Below are the code and all the weights of a small trained network. Each question names an input and a class and asks about switching units off, where a switched-off unit gives its printed mean instead of its output.

import numpy as np


def w(rows, s, z=0):
    codes = np.array(rows[::2]) - 128.0
    scale = np.full(codes.shape[1], s)
    scale[-1] = z or s
    return codes * scale


def f(y):
    return y / 2 * (1 + np.tanh(0.7978845608 * (y + 0.044715 * y**3)))


def log_softmax(a):
    a = a - a.max(-1, keepdims=True)
    return a - np.log(np.exp(a).sum(-1, keepdims=True))


def net(x, mask):
    res = np.array(x, float).reshape(1, 8) / 4 @ E
    y = f(res @ A[0][:, :-1].T + A[0][:, -1])
    res = res + np.where(mask, y, B[0][:, -1]) @ B[0][:, :-1]
    return log_softmax(res[-1] @ U[:, :-1].T + U[:, -1])


A, B = {}, {}
E = w([
[137,126,85,224,84,102],'x0',
[169,92,7,82,133,102],'x1',
[131,164,115,146,138,74],'x2',
[23,124,91,145,162,115],'x3',
[143,154,147,172,190,102],'x4',
[140,78,162,162,196,164],'x5',
[184,110,101,154,140,110],'x6',
[101,65,174,120,93,94],'x7',
],0.013)
A[0] = w([
[134,82,170,111,202,119,219],'neuron 0',
[44,119,59,165,187,75,150],'neuron 1',
[78,151,133,194,128,100,185],'neuron 2',
[188,166,178,217,78,91,124],'neuron 3',
[167,198,75,47,84,89,162],'neuron 4',
[144,119,161,205,116,60,106],'neuron 5',
[115,140,236,82,159,173,126],'neuron 6',
[65,175,76,107,111,204,253],'neuron 7',
[130,207,63,96,95,102,116],'neuron 8',
[154,209,71,151,79,150,138],'neuron 9',
[104,49,141,146,13,103,204],'neuron 10',
[175,27,121,146,149,99,186],'neuron 11',
[126,51,187,96,107,115,198],'neuron 12',
[246,65,83,52,172,185,147],'neuron 13',
[177,205,149,216,33,66,161],'neuron 14',
[116,106,144,157,217,187,238],'neuron 15',
[100,94,103,70,57,103,135],'neuron 16',
[123,47,140,104,83,80,156],'neuron 17',
],0.011,0.0048)
B[0] = w([
[182,222,52,175,142,254,198],'neuron 0',
[52,150,25,166,188,59,215],'neuron 1',
[79,112,173,158,184,112,188],'neuron 2',
[164,127,239,176,193,125,206],'neuron 3',
[152,112,98,41,44,82,230],'neuron 4',
[158,156,137,131,193,125,178],'neuron 5',
[80,202,179,111,101,181,235],'neuron 6',
[64,133,175,142,34,70,213],'neuron 7',
[113,96,87,106,88,40,203],'neuron 8',
[157,78,145,130,108,99,192],'neuron 9',
[111,84,163,71,197,141,214],'neuron 10',
[175,109,84,159,176,185,189],'neuron 11',
[108,134,143,73,207,168,194],'neuron 12',
[175,165,98,113,120,114,247],'neuron 13',
[164,69,198,98,128,80,229],'neuron 14',
[137,157,145,162,89,107,218],'neuron 15',
[106,85,120,110,138,141,198],'neuron 16',
[146,85,61,75,187,184,181],'neuron 17',
],0.0094,0.014)
U = w([
[213,177,68,186,114,142,56],'0',
[63,153,73,179,141,74,253],'1',
[101,108,104,60,138,174,94],'2',
[51,130,163,134,52,118,108],'3',
[99,251,144,102,92,198,104],'4',
[133,127,94,67,36,72,162],'5',
[177,118,180,180,131,81,162],'6',
],0.012,0.0016)

Each question gives the input, the list of numbers given to net, and the class t.
The units are the neurons (one row each of A and B). Each row of codes is followed by its name. A weight is (code - 128) times the scale printed after its matrix; where a second scale follows, it is the last column's (A, B and U).
mask holds one flag per neuron, in row order. A switched-off neuron (its flag False) gives its mean, the last column of its row in B, instead of its output. The means were averaged over made-up inputs and are rounded, as every weight is.
A unit's drop is (log p(t) with every unit on - log p(t) with that unit switched off) / (log p(t) with every unit on - log p(t) with every unit switched off).
The circuit of an input: a set's keep is (log p(t) with only the set's units on - log p(t) with every unit switched off) / (log p(t) with every unit on - log p(t) with every unit switched off). Starting from the 12 units with the biggest drops (on a tie, the unit counted first), units are removed one at a time, each time the one whose removal leaves the highest keep (on an exact tie, the one counted first), for as long as the keep stays at least 0.8.
circuit, biggest first: the units of the circuit, biggest drop first
unit that matters most: the unit with the biggest drop
k most important neurons: the k neurons with the biggest drops, biggest first
drop of u: that unit's drop, to one decimal
input [-2,-4,-2,-1,0,2,-4,7], class 4: circuit, biggest first -> (neuron 6)
input [3,0,3,-7,-3,8,2,2], class 0: circuit, biggest first -> (neuron 11; neuron 0)
input [-2,-7,-4,1,4,-8,2,5], class 4: 2 most important neurons -> (neuron 6; neuron 8)
input [3,0,-6,6,2,-6,-8,-7], class 1: 4 most important neurons -> (neuron 1; neuron 6; neuron 14; neuron 2)
input [1,8,-5,8,-6,-6,-4,7], class 2: 2 most important neurons -> (neuron 10; neuron 17)
input [0,-8,6,8,-8,7,-2,6], class 4: circuit, biggest first -> (neuron 6; neuron 0)
input [7,5,4,-8,-6,7,-8,2], class 2: circuit, biggest first -> (neuron 10; neuron 17)
input [7,-3,3,-1,-1,-8,-8,8], class 6: circuit, biggest first -> (neuron 14; neuron 3)
input [6,-7,7,4,1,-2,-6,-7], class 6: 2 most important neurons -> (neuron 14; neuron 3)
input [-7,6,-1,6,6,-5,-5,1], class 5: 2 most important neurons -> (neuron 4; neuron 2)
input [0,-2,7,-3,5,7,1,-3], class 0: 3 most important neurons -> (neuron 0; neuron 7; neuron 10)
input [-8,8,5,6,4,0,-7,-2], class 1: 2 most important neurons -> (neuron 1; neuron 14)
input [-3,-7,4,1,1,-6,1,7], class 6: 3 most important neurons -> (neuron 14; neuron 3; neuron 0)
input [-4,4,1,-7,1,2,1,8], class 2: circuit, biggest first -> (neuron 12)
input [-1,0,1,3,-8,1,-5,-3], class 3: 2 most important neurons -> (neuron 7; neuron 13)
input [3,0,-4,-8,-8,1,8,-1], class 2: 2 most important neurons -> (neuron 10; neuron 0)
input [5,-8,-1,-6,-8,3,-2,2], class 6: drop of neuron 14 -> 0.4
input [0,5,3,-1,3,2,3,3], class 0: drop of neuron 1 -> 0.0
input [0,0,-7,0,6,2,2,-5], class 0: drop of neuron 12 -> 0.1
input [3,2,8,-4,-3,7,-4,0], class 0: unit that matters most -> neuron 7
